Below are the code and all the weights of a small trained network. Each question names an input and a target symbol and asks about switching units off, where a switched-off unit gives its printed mean instead of its output.

import numpy as np


def w(rows, s, z=0):
    codes = np.array(rows[::2]) - 128.0
    scale = np.full(codes.shape[1], s)
    scale[-1] = z or s
    return codes * scale


def norm(h):
    return h / np.sqrt((h * h).mean(-1, keepdims=True) + 1e-5)


def f(y):
    return np.maximum(y, 0)


def softmax(a):
    e = np.exp(a - a.max(-1, keepdims=True))
    return e / e.sum(-1, keepdims=True)


def log_softmax(a):
    a = a - a.max(-1, keepdims=True)
    return a - np.log(np.exp(a).sum(-1, keepdims=True))


def net(x, mask):
    ids = ['ΓΨαηλξτφ'.index(c) for c in x.split()]
    T = len(ids)
    res = E[ids] + P[:T]
    r = norm(res)
    for j in range(3):
        rows = slice(3 * j, 3 * j + 3)
        q, k, v = (r @ M[0][rows].T for M in (Q, K, V))
        z = softmax(np.where(np.tri(T) > 0, q @ k.T / 3**0.5, -1e9)) @ v
        o = O[0][rows]
        res = res + np.where(mask[j], z, o[:, -1]) @ o[:, :-1]
    y = f(norm(res) @ A[0][:, :-1].T + A[0][:, -1])
    res = res + np.where(mask[3:11], y, B[0][:, -1]) @ B[0][:, :-1]
    return log_softmax(norm(res)[-1] @ U[:, :-1].T + U[:, -1])


Q, K, V, O, A, B = {}, {}, {}, {}, {}, {}
E = w([
[145,96,211,116,179,139,106,183,154],'Γ',
[200,201,163,103,187,56,186,202,176],'Ψ',
[150,52,91,48,126,96,75,182,151],'α',
[72,240,89,171,65,91,114,253,98],'η',
[137,101,131,171,159,193,51,215,105],'λ',
[78,119,157,94,215,149,157,207,57],'ξ',
[241,135,92,142,95,96,159,144,86],'τ',
[143,77,21,199,128,150,112,189,102],'φ',
],0.013)
P = w([
[84,113,176,46,29,218,224,149,209],'0',
[149,87,173,86,39,176,203,191,180],'1',
[159,111,153,104,69,173,178,197,173],'2',
[156,126,160,106,79,155,145,186,159],'3',
[151,109,160,111,85,135,126,175,147],'4',
[158,124,157,120,108,129,107,171,144],'5',
[152,135,164,132,121,118,101,156,134],'6',
[160,128,166,136,135,108,82,141,112],'7',
[150,141,173,141,134,103,61,128,107],'8',
[150,144,163,140,151,84,56,111,94],'9',
[159,150,163,138,167,81,44,82,89],'10',
[160,160,159,139,180,60,31,77,80],'11',
[122,147,176,147,171,57,2,75,42],'12',
],0.0078)
Q[0] = w([
[171,156,186,81,116,119,82,215,69],'head 1',
[193,142,133,77,80,54,95,166,114],'head 1',
[116,165,177,92,194,98,44,153,85],'head 1',
[118,74,147,179,125,137,168,80,223],'head 2',
[31,163,156,67,108,102,89,123,149],'head 2',
[58,106,120,117,154,228,183,61,147],'head 2',
[162,137,195,110,178,146,34,254,108],'head 3',
[120,89,125,154,140,96,184,128,66],'head 3',
[69,130,113,195,82,169,132,31,201],'head 3',
],0.0081)
K[0] = w([
[177,135,74,165,199,63,66,64,27],'head 1',
[72,144,95,150,163,141,108,125,22],'head 1',
[88,188,89,134,147,64,40,85,130],'head 1',
[110,102,206,121,65,116,116,227,214],'head 2',
[130,103,178,59,170,148,82,90,101],'head 2',
[90,153,178,48,136,193,254,191,199],'head 2',
[141,126,106,127,219,19,109,86,39],'head 3',
[175,123,77,119,88,94,115,92,175],'head 3',
[124,161,157,50,75,149,155,186,194],'head 3',
],0.0085)
V[0] = w([
[152,82,113,150,132,171,216,142,100],'head 1',
[89,105,97,218,109,109,109,116,96],'head 1',
[142,2,122,90,137,98,108,109,102],'head 1',
[126,99,200,134,120,202,170,138,120],'head 2',
[149,159,90,147,53,103,111,119,130],'head 2',
[74,124,96,88,140,155,175,129,172],'head 2',
[100,93,189,140,131,163,147,117,191],'head 3',
[140,134,101,191,129,101,67,184,138],'head 3',
[139,120,113,121,75,150,121,150,220],'head 3',
],0.0087)
O[0] = w([
[121,118,2,115,188,219,107,42,138,198],'head 1',
[107,93,43,248,118,165,121,170,177,121],'head 1',
[151,163,57,46,161,101,96,107,206,119],'head 1',
[242,206,124,182,93,138,61,124,100,153],'head 2',
[127,115,140,59,67,124,251,153,108,166],'head 2',
[130,24,70,157,143,32,126,179,64,32],'head 2',
[61,154,103,141,59,99,132,95,144,64],'head 3',
[134,71,194,130,204,158,76,95,208,254],'head 3',
[19,155,204,151,86,109,153,55,246,119],'head 3',
],0.0069,0.0048)
A[0] = w([
[106,76,91,208,116,214,90,126,86,206],'neuron 1',
[85,157,43,119,129,200,125,197,122,165],'neuron 2',
[157,130,145,72,153,152,106,160,81,178],'neuron 3',
[126,225,36,197,41,64,111,77,142,194],'neuron 4',
[88,188,177,165,82,79,148,161,117,151],'neuron 5',
[154,154,148,109,103,129,118,162,2,87],'neuron 6',
[208,86,145,172,74,219,167,58,126,112],'neuron 7',
[112,211,108,115,83,160,217,168,147,5],'neuron 8',
],0.007,0.0022)
B[0] = w([
[159,202,141,69,254,91,174,111,196,237],'neuron 1',
[8,84,111,190,157,165,159,60,157,215],'neuron 2',
[138,123,160,41,136,216,197,89,181,255],'neuron 3',
[157,27,182,53,53,198,168,195,170,160],'neuron 4',
[71,69,87,200,214,218,75,38,89,180],'neuron 5',
[174,206,118,135,142,184,183,120,89,206],'neuron 6',
[206,160,142,130,164,214,126,225,127,205],'neuron 7',
[159,109,76,123,184,88,127,182,136,169],'neuron 8',
],0.0055,0.0057)
U = w([
[151,161,166,160,130,116,24,129,147,147],'Γ',
[119,200,141,127,147,1,137,147,169,76],'Ψ',
[111,103,115,104,92,92,57,97,124,173],'α',
[105,70,152,193,113,96,132,202,98,61],'η',
[140,133,102,167,170,147,99,141,187,210],'λ',
[123,159,124,140,183,95,106,36,66,177],'ξ',
[191,162,61,113,102,140,90,214,72,3],'τ',
[93,163,140,92,96,201,187,129,183,247],'φ',
],0.0082,0.0014)

Each question gives the input, a string of symbols that net reads in full, and the target symbol t.
The units are the heads (3 rows each of Q, K, V and O) and the neurons (one row each of A and B). Each row of codes is followed by its name. A weight is (code - 128) times the scale printed after its matrix; where a second scale follows, it is the last column's (O, A, B and U).
mask holds one flag per unit, heads first, then neurons. A switched-off unit (its flag False) gives its mean, the last column of its rows in O or B, instead of its output. The means were averaged over made-up inputs and are rounded, as every weight is.
A unit's drop is (log p(t) with every unit on - log p(t) with that unit switched off) / (log p(t) with every unit on - log p(t) with every unit switched off).
The circuit of an input: a set's keep is (log p(t) with only the set's units on - log p(t) with every unit switched off) / (log p(t) with every unit on - log p(t) with every unit switched off). Starting from all 11 units, units are removed one at a time, each time the one whose removal leaves the highest keep (on an exact tie, the one counted first), for as long as the keep stays at least 0.8.
circuit, biggest first: the units of the circuit, biggest drop first
most important unit: the unit with the biggest drop
k most important neurons: the k neurons with the biggest drops, biggest first
heads that matter: for each layer, one digit per head in row order, 1 if its drop is at least 0.15 and else 0, layers parted by /
drop when u is switched off: that unit's drop, to one decimal
input Γ λ λ, target Γ: heads that matter => 011
input λ ξ ξ α, target τ: most important unit => head 2
input Ψ λ ξ Γ φ α τ Ψ η η, target η: heads that matter => 100
input λ λ ξ Γ, target τ: heads that matter => 011
input λ λ Γ, target Γ: heads that matter => 011
input Γ ξ Γ ξ Ψ, target τ: circuit, biggest first => [head 3; head 2]
input Ψ ξ τ Ψ λ φ α ξ ξ λ ξ Ψ, target τ: heads that matter => 001
input η η Γ Ψ, target η: circuit, biggest first => [head 1; head 2; neuron 1]
input ξ Γ η λ η λ Ψ τ τ α, target φ: heads that matter => 010
input ξ α Ψ, target Ψ: heads that matter => 111
input Ψ Γ λ, target Γ: 2 most important neurons => [neuron 3; neuron 6]
input λ η φ λ τ ξ φ Ψ Ψ ξ Γ, target τ: heads that matter => 001
input ξ φ ξ, target λ: heads that matter => 110
input φ Ψ Ψ, target Ψ: most important unit => head 3
input φ ξ α λ α, target α: 3 most important neurons => [neuron 1; neuron 7; neuron 6]
input Ψ λ Ψ ξ λ φ α ξ λ τ, target φ: drop when neuron 2 is switched off => -0.1
input λ Γ λ φ η τ η τ λ Γ λ τ Ψ, target φ: drop when neuron 3 is switched off => 0.2
input Γ φ φ λ Ψ φ Γ ξ ξ λ, target τ: drop when head 2 is switched off => -0.1
